Here is a tiny trained network, its code and every weight. The questions are about switching its units off for an input and a class, where a switched-off unit gives its printed mean instead of its output.

import numpy as np


def w(rows, s, z=0):
    codes = np.array(rows[::2]) - 128.0
    scale = np.full(codes.shape[1], s)
    scale[-1] = z or s
    return codes * scale


def norm(h):
    return h / np.sqrt((h * h).mean(-1, keepdims=True) + 1e-5)


def f(y):
    return np.maximum(y, 0)


def log_softmax(a):
    a = a - a.max(-1, keepdims=True)
    return a - np.log(np.exp(a).sum(-1, keepdims=True))


def net(x, mask):
    res = np.array(x, float).reshape(1, 6) / 4 @ E
    u = 0
    for l in range(3):
        y = f(norm(res) @ A[l][:, :-1].T + A[l][:, -1])
        res = res + np.where(mask[u : u + 12], y, B[l][:, -1]) @ B[l][:, :-1]
        u += 12
    return log_softmax(norm(res)[-1] @ U[:, :-1].T + U[:, -1])


A, B = {}, {}
E = w([
[156,171,41,138],'x0',
[167,42,93,50],'x1',
[148,109,157,117],'x2',
[25,115,81,152],'x3',
[189,208,180,80],'x4',
[36,178,175,1],'x5',
],0.0041)
A[0] = w([
[125,90,174,73,55],'L0N1',
[115,187,170,39,107],'L0N2',
[62,150,151,172,51],'L0N3',
[12,38,67,152,148],'L0N4',
[2,116,127,118,61],'L0N5',
[131,225,166,198,100],'L0N6',
[185,115,217,117,138],'L0N7',
[223,227,143,95,163],'L0N8',
[158,73,188,145,77],'L0N9',
[42,151,142,229,2],'L0N10',
[131,114,171,91,51],'L0N11',
[129,104,68,225,111],'L0N12',
],0.0048,0.0035)
B[0] = w([
[196,59,120,230,148],'L0N1',
[193,72,43,176,202],'L0N2',
[127,171,158,103,149],'L0N3',
[36,175,117,255,232],'L0N4',
[59,136,212,166,179],'L0N5',
[78,241,154,164,206],'L0N6',
[116,113,220,150,211],'L0N7',
[56,170,66,162,251],'L0N8',
[138,109,139,76,157],'L0N9',
[185,215,133,67,158],'L0N10',
[150,66,123,146,136],'L0N11',
[228,89,72,127,211],'L0N12',
],0.0041,0.003)
A[1] = w([
[177,182,58,49,100],'L1N1',
[138,149,39,32,62],'L1N2',
[62,191,215,202,83],'L1N3',
[153,69,122,139,82],'L1N4',
[164,34,235,50,58],'L1N5',
[71,176,186,10,62],'L1N6',
[112,139,160,82,82],'L1N7',
[78,40,118,108,66],'L1N8',
[181,156,18,56,2],'L1N9',
[75,89,185,4,75],'L1N10',
[198,58,95,110,77],'L1N11',
[138,102,61,245,71],'L1N12',
],0.0035,0.0033)
B[1] = w([
[60,51,27,84,175],'L1N1',
[121,158,79,10,155],'L1N2',
[130,123,154,62,251],'L1N3',
[55,98,180,102,150],'L1N4',
[160,50,247,147,184],'L1N5',
[233,111,74,109,180],'L1N6',
[163,121,119,111,138],'L1N7',
[113,187,90,255,152],'L1N8',
[86,69,50,49,147],'L1N9',
[222,89,92,185,172],'L1N10',
[71,199,207,86,178],'L1N11',
[167,56,15,122,225],'L1N12',
],0.0032,0.0018)
A[2] = w([
[40,68,95,157,115],'L2N1',
[39,77,78,58,155],'L2N2',
[33,139,107,116,2],'L2N3',
[171,103,55,199,102],'L2N4',
[52,95,95,73,132],'L2N5',
[184,97,139,95,101],'L2N6',
[139,115,151,106,76],'L2N7',
[82,179,49,127,140],'L2N8',
[156,85,150,125,66],'L2N9',
[173,36,210,81,51],'L2N10',
[165,254,149,155,133],'L2N11',
[107,186,162,78,67],'L2N12',
],0.0071,0.0042)
B[2] = w([
[166,204,118,167,199],'L2N1',
[219,218,140,194,208],'L2N2',
[159,128,244,117,154],'L2N3',
[134,42,109,139,226],'L2N4',
[178,177,169,193,185],'L2N5',
[108,165,182,138,165],'L2N6',
[123,124,153,137,134],'L2N7',
[142,84,169,19,221],'L2N8',
[100,134,178,76,146],'L2N9',
[144,101,211,125,188],'L2N10',
[2,88,95,161,254],'L2N11',
[76,80,74,103,162],'L2N12',
],0.006,0.004)
U = w([
[225,194,90,36,109],'0',
[122,70,116,92,9],'1',
[68,209,196,196,146],'2',
[183,58,51,250,155],'3',
[199,12,218,87,162],'4',
[164,69,47,95,70],'5',
[106,134,91,37,64],'6',
[54,172,114,119,166],'7',
],0.013)

Each question gives the input, the list of numbers given to net, and the class t.
The units are the neurons (one row each of A and B). Each row of codes is followed by its name. A weight is (code - 128) times the scale printed after its matrix; where a second scale follows, it is the last column's (A, B and U).
mask holds one flag per neuron, layer by layer. A switched-off neuron (its flag False) gives its mean, the last column of its row in B, instead of its output. The means were averaged over made-up inputs and are rounded, as every weight is.
A unit's drop is (log p(t) with every unit on - log p(t) with that unit switched off) / (log p(t) with every unit on - log p(t) with every unit switched off).
The circuit of an input: a set's keep is (log p(t) with only the set's units on - log p(t) with every unit switched off) / (log p(t) with every unit on - log p(t) with every unit switched off). Starting from the 12 units with the biggest drops (on a tie, the unit counted first), units are removed one at a time, each time the one whose removal leaves the highest keep (on an exact tie, the one counted first), for as long as the keep stays at least 0.8.
circuit, biggest first: the units of the circuit, biggest drop first
unit that matters most: the unit with the biggest drop
top k neurons: the k neurons with the biggest drops, biggest first
k most important neurons of layer l: the k neurons of layer l with the biggest drops, biggest first
drop when u is switched off: that unit's drop, to one decimal
input [2,0,-6,-8,6,-4], class 2: circuit, biggest first -> [L0N12; L2N11]
input [7,3,-4,4,-2,5], class 2: unit that matters most -> L0N4
input [4,-7,7,-4,-8,1], class 7: 3 most important neurons of layer 2 -> [L2N11; L2N2; L2N8]
input [2,3,7,4,-1,6], class 0: circuit, biggest first -> [L2N2; L2N11]
input [-5,-1,-7,-8,8,-5], class 2: top 2 neurons -> [L2N11; L0N8]
input [3,1,0,-8,5,-3], class 2: top 4 neurons -> [L0N7; L0N12; L0N2; L1N12]
input [7,7,1,2,4,-3], class 0: 2 most important neurons of layer 1 -> [L1N2; L1N11]
input [7,-1,-4,-6,2,0], class 5: top 4 neurons -> [L2N8; L1N1; L0N4; L0N5]
input [7,-5,0,-4,-5,2], class 7: top 3 neurons -> [L0N6; L0N2; L2N11]
input [4,8,2,-4,-1,-6], class 4: top 2 neurons -> [L0N4; L2N11]
input [4,3,6,4,6,4], class 0: drop when L2N2 is switched off -> 0.2
input [3,-1,5,-3,5,3], class 7: drop when L2N11 is switched off -> 0.4
input [8,6,-5,8,7,7], class 0: drop when L2N9 is switched off -> 0.0
input [7,5,-5,-2,-2,5], class 0: circuit, biggest first -> [L2N2]
input [2,0,2,-4,-5,7], class 0: 2 most important neurons of layer 0 -> [L0N7; L0N2]
